Below are the code and all the weights of a small trained network. Each question names an input and a target symbol and asks about switching units off, where a switched-off unit gives its printed mean instead of its output.

import numpy as np


def w(rows, s, z=0):
    codes = np.array(rows[::2]) - 128.0
    scale = np.full(codes.shape[1], s)
    scale[-1] = z or s
    return codes * scale


def f(y):
    return y / 2 * (1 + np.tanh(0.7978845608 * (y + 0.044715 * y**3)))


def softmax(a):
    e = np.exp(a - a.max(-1, keepdims=True))
    return e / e.sum(-1, keepdims=True)


def log_softmax(a):
    a = a - a.max(-1, keepdims=True)
    return a - np.log(np.exp(a).sum(-1, keepdims=True))


def net(x, mask):
    ids = ['Φδλμξπ'.index(c) for c in x.split()]
    T = len(ids)
    res = E[ids] + P[:T]
    u = 0
    for l in range(2):
        r = res
        for j in range(2):
            rows = slice(2 * j, 2 * j + 2)
            q, k, v = (r @ M[l][rows].T for M in (Q, K, V))
            z = softmax(np.where(np.tri(T) > 0, q @ k.T / 2**0.5, -1e9)) @ v
            o = O[l][rows]
            res = res + np.where(mask[u + j], z, o[:, -1]) @ o[:, :-1]
        u += 2
        y = f(res @ A[l][:, :-1].T + A[l][:, -1])
        res = res + np.where(mask[u : u + 4], y, B[l][:, -1]) @ B[l][:, :-1]
        u += 4
    return log_softmax(res[-1] @ U[:, :-1].T + U[:, -1])


Q, K, V, O, A, B = {}, {}, {}, {}, {}, {}
E = w([
[6,206,183],'Φ',
[209,127,109],'δ',
[202,147,113],'λ',
[51,121,209],'μ',
[24,149,192],'ξ',
[126,30,59],'π',
],0.016)
P = w([
[254,55,50],'0',
[206,98,80],'1',
[187,144,78],'2',
[160,158,85],'3',
[137,165,89],'4',
[117,166,96],'5',
[101,170,101],'6',
[85,167,108],'7',
[75,175,109],'8',
[61,172,109],'9',
[43,161,104],'10',
[40,170,109],'11',
[43,164,153],'12',
],0.0078)
Q[0] = w([
[56,104,47],'L0H0',
[163,122,57],'L0H0',
[2,40,206],'L0H1',
[32,216,104],'L0H1',
],0.0065)
K[0] = w([
[67,77,254],'L0H0',
[176,170,127],'L0H0',
[71,113,16],'L0H1',
[95,126,102],'L0H1',
],0.0097)
V[0] = w([
[26,74,106],'L0H0',
[215,24,75],'L0H0',
[11,146,55],'L0H1',
[44,65,2],'L0H1',
],0.0089)
O[0] = w([
[189,142,117,173],'L0H0',
[132,144,66,130],'L0H0',
[111,128,10,155],'L0H1',
[85,204,96,254],'L0H1',
],0.013,0.0063)
A[0] = w([
[35,155,185,149],'L0N0',
[147,82,61,198],'L0N1',
[88,2,124,67],'L0N2',
[194,98,110,255],'L0N3',
],0.016,0.0053)
B[0] = w([
[183,64,118,250],'L0N0',
[175,174,254,218],'L0N1',
[235,218,207,143],'L0N2',
[204,198,217,192],'L0N3',
],0.0097,0.012)
Q[1] = w([
[134,134,254],'L1H0',
[36,111,74],'L1H0',
[197,103,97],'L1H1',
[122,160,195],'L1H1',
],0.0099)
K[1] = w([
[215,76,84],'L1H0',
[163,251,165],'L1H0',
[72,139,63],'L1H1',
[203,141,107],'L1H1',
],0.011)
V[1] = w([
[126,204,143],'L1H0',
[201,129,174],'L1H0',
[188,109,2],'L1H1',
[149,15,49],'L1H1',
],0.0086)
O[1] = w([
[127,247,156,163],'L1H0',
[134,254,123,202],'L1H0',
[165,116,122,69],'L1H1',
[156,235,81,2],'L1H1',
],0.0078,0.018)
A[1] = w([
[8,78,74,255],'L1N0',
[133,154,143,213],'L1N1',
[198,114,159,53],'L1N2',
[155,88,164,181],'L1N3',
],0.016,0.0096)
B[1] = w([
[166,100,3,150],'L1N0',
[111,63,113,231],'L1N1',
[162,206,98,210],'L1N2',
[106,154,146,249],'L1N3',
],0.019,0.017)
U = w([
[239,196,142,61],'Φ',
[138,158,196,179],'δ',
[47,122,232,131],'λ',
[114,77,167,245],'μ',
[30,255,91,46],'ξ',
[211,158,120,33],'π',
],0.0097,0.013)

Each question gives the input, a string of symbols that net reads in full, and the target symbol t.
The units are the heads (2 rows each of Q, K, V and O) and the neurons (one row each of A and B). Each row of codes is followed by its name. A weight is (code - 128) times the scale printed after its matrix; where a second scale follows, it is the last column's (O, A, B and U).
mask holds one flag per unit, layer by layer, with each layer's heads first. A switched-off unit (its flag False) gives its mean, the last column of its rows in O or B, instead of its output. The means were averaged over made-up inputs and are rounded, as every weight is.
A unit's drop is (log p(t) with every unit on - log p(t) with that unit switched off) / (log p(t) with every unit on - log p(t) with every unit switched off).
The circuit of an input: a set's keep is (log p(t) with only the set's units on - log p(t) with every unit switched off) / (log p(t) with every unit on - log p(t) with every unit switched off). Starting from all 12 units, units are removed one at a time, each time the one whose removal leaves the highest keep (on an exact tie, the one counted first), for as long as the keep stays at least 0.8.
circuit, biggest first: the units of the circuit, biggest drop first
unit that matters most: the unit with the biggest drop
top k neurons: the k neurons with the biggest drops, biggest first
k most important neurons of layer l: the k neurons of layer l with the biggest drops, biggest first
heads that matter: for each layer, one digit per head in row order, 1 if its drop is at least 0.15 and else 0, layers parted by /
input ξ π π, target δ: heads that matter => 11 / 01
input Φ Φ λ λ μ Φ ξ δ ξ Φ, target μ: most important neuron of layer 1 => L1N2
input μ ξ π δ δ δ ξ Φ, target μ: heads that matter => 10 / 00
input λ μ λ, target δ: 2 most important neurons of layer 1 => L1N0; L1N1
input λ δ δ, target δ: 2 most important neurons of layer 0 => L0N0; L0N2
input π Φ δ λ λ, target δ: 2 most important neurons of layer 1 => L1N2; L1N1
input δ ξ π δ λ λ δ δ λ μ π δ, target μ: circuit, biggest first => L0H0; L1N2; L0N3
input λ π μ δ π ξ λ λ λ ξ δ δ, target λ: circuit, biggest first => L0N0; L0H0; L1N2
input δ ξ π μ, target ξ: circuit, biggest first => L0N1; L1H0
input π λ δ λ δ, target δ: 2 most important neurons of layer 1 => L1N2; L1N0
input ξ μ λ ξ δ λ μ π π ξ Φ π, target λ: top 2 neurons => L0N0; L0N2
input λ δ ξ δ π π π δ π λ μ, target ξ: heads that matter => 01 / 10
input π μ π, target δ: 3 most important neurons of layer 0 => L0N0; L0N1; L0N3
input λ λ Φ δ δ μ μ μ ξ π λ δ δ, target μ: top 4 neurons => L0N0; L0N1; L1N2; L0N2
input π δ ξ μ μ Φ δ μ π ξ λ π, target λ: top 2 neurons => L0N2; L0N0
input π μ λ ξ π μ μ μ π ξ μ λ ξ, target μ: unit that matters most => L0N0
input Φ π λ δ λ ξ λ, target λ: heads that matter => 11 / 00
input π Φ δ λ π π λ μ π λ, target λ: top 2 neurons => L0N0; L0N1
input ξ ξ μ λ δ ξ, target μ: top 3 neurons => L1N2; L0N3; L0N1
input Φ δ π λ ξ ξ π μ π ξ ξ δ μ, target μ: top 4 neurons => L1N2; L0N0; L1N3; L1N1
input π λ ξ, target ξ: heads that matter => 10 / 11
input λ π λ λ λ Φ μ λ, target μ: most important neuron of layer 1 => L1N2
